Below is a small trained network, with its code and all its weights. Each question gives an input and a class and asks what happens when units are switched off, that is, made to give their printed mean instead of their output.

import numpy as np


def w(rows, s, z=0):
    codes = np.array(rows[::2]) - 128.0
    scale = np.full(codes.shape[1], s)
    scale[-1] = z or s
    return codes * scale


def norm(h):
    return h / np.sqrt((h * h).mean(-1, keepdims=True) + 1e-5)


def f(y):
    return np.maximum(y, 0)


def log_softmax(a):
    a = a - a.max(-1, keepdims=True)
    return a - np.log(np.exp(a).sum(-1, keepdims=True))


def net(x, mask):
    res = np.array(x, float).reshape(1, 6) / 4 @ E
    u = 0
    for l in range(3):
        y = f(norm(res) @ A[l][:, :-1].T + A[l][:, -1])
        res = res + np.where(mask[u : u + 3], y, B[l][:, -1]) @ B[l][:, :-1]
        u += 3
    return log_softmax(norm(res)[-1] @ U[:, :-1].T + U[:, -1])


A, B = {}, {}
E = w([
[147,227,110,245,36,175],'x0',
[123,22,86,142,126,120],'x1',
[155,181,202,88,143,111],'x2',
[254,199,122,51,93,126],'x3',
[118,10,174,179,87,117],'x4',
[121,190,88,137,182,111],'x5',
],0.0033)
A[0] = w([
[106,70,69,88,200,102,4],'L0N1',
[2,188,44,241,117,147,35],'L0N2',
[44,11,121,208,113,93,131],'L0N3',
],0.0032,0.0018)
B[0] = w([
[130,97,26,86,99,86,165],'L0N1',
[56,129,86,210,166,239,233],'L0N2',
[171,208,211,2,106,179,251],'L0N3',
],0.0045,0.0027)
A[1] = w([
[106,78,253,144,172,102,4],'L1N1',
[113,42,105,80,217,75,20],'L1N2',
[126,181,164,177,73,116,156],'L1N3',
],0.0052,0.0038)
B[1] = w([
[108,175,244,190,57,2,169],'L1N1',
[84,24,57,59,166,84,206],'L1N2',
[153,82,75,80,187,112,253],'L1N3',
],0.006,0.0027)
A[2] = w([
[160,62,179,64,58,92,110],'L2N1',
[110,88,112,92,157,120,66],'L2N2',
[82,192,31,254,158,143,3],'L2N3',
],0.0043,0.0033)
B[2] = w([
[113,145,83,192,134,100,250],'L2N1',
[122,116,81,95,151,135,165],'L2N2',
[86,171,40,255,218,98,243],'L2N3',
],0.0072,0.0024)
U = w([
[228,88,85,184,32,149,115],'0',
[104,111,238,151,94,52,139],'1',
[205,252,141,50,149,131,164],'2',
[62,100,177,147,100,234,111],'3',
[91,194,58,222,184,182,154],'4',
[145,136,136,129,137,148,3],'5',
[95,53,80,50,177,88,167],'6',
],0.013,0.0074)

Each question gives the input, the list of numbers given to net, and the class t.
The units are the neurons (one row each of A and B). Each row of codes is followed by its name. A weight is (code - 128) times the scale printed after its matrix; where a second scale follows, it is the last column's (A, B and U).
mask holds one flag per neuron, layer by layer. A switched-off neuron (its flag False) gives its mean, the last column of its row in B, instead of its output. The means were averaged over made-up inputs and are rounded, as every weight is.
A unit's drop is (log p(t) with every unit on - log p(t) with that unit switched off) / (log p(t) with every unit on - log p(t) with every unit switched off).
The circuit of an input: a set's keep is (log p(t) with only the set's units on - log p(t) with every unit switched off) / (log p(t) with every unit on - log p(t) with every unit switched off). Starting from all 9 units, units are removed one at a time, each time the one whose removal leaves the highest keep (on an exact tie, the one counted first), for as long as the keep stays at least 0.8.
units of the circuit, in order: the units of the circuit, biggest drop first
top k neurons: the k neurons with the biggest drops, biggest first
top k neurons in layer l: the k neurons of layer l with the biggest drops, biggest first
drop when u is switched off: that unit's drop, to one decimal
input [1,-7,1,1,7,5], class 2: top neuron in layer 2	[L2N3]
input [1,1,1,0,4,-7], class 1: units of the circuit, in order	[L1N1; L0N2]
input [-8,-2,6,1,3,-7], class 1: top 2 neurons in layer 1	[L1N1; L1N3]
input [5,3,5,-7,5,-8], class 1: units of the circuit, in order	[L1N1; L0N3]
input [1,-2,-2,-4,8,-2], class 1: top 2 neurons	[L1N1; L0N3]
input [-6,-8,0,-5,2,-1], class 1: top 2 neurons	[L1N1; L1N3]
input [2,5,-4,-6,-1,-6], class 3: top 2 neurons	[L0N3; L2N3]
input [0,-4,2,-8,0,-2], class 3: top 2 neurons in layer 2	[L2N3; L2N1]
input [-2,4,1,-2,5,-3], class 1: drop when L0N3 is switched off	0.2
input [-2,-7,-3,-5,3,-6], class 1: drop when L1N1 is switched off	0.4
input [0,-7,3,-8,6,5], class 1: drop when L0N3 is switched off	0.2
input [-1,-4,4,-7,3,-4], class 1: drop when L1N1 is switched off	0.2
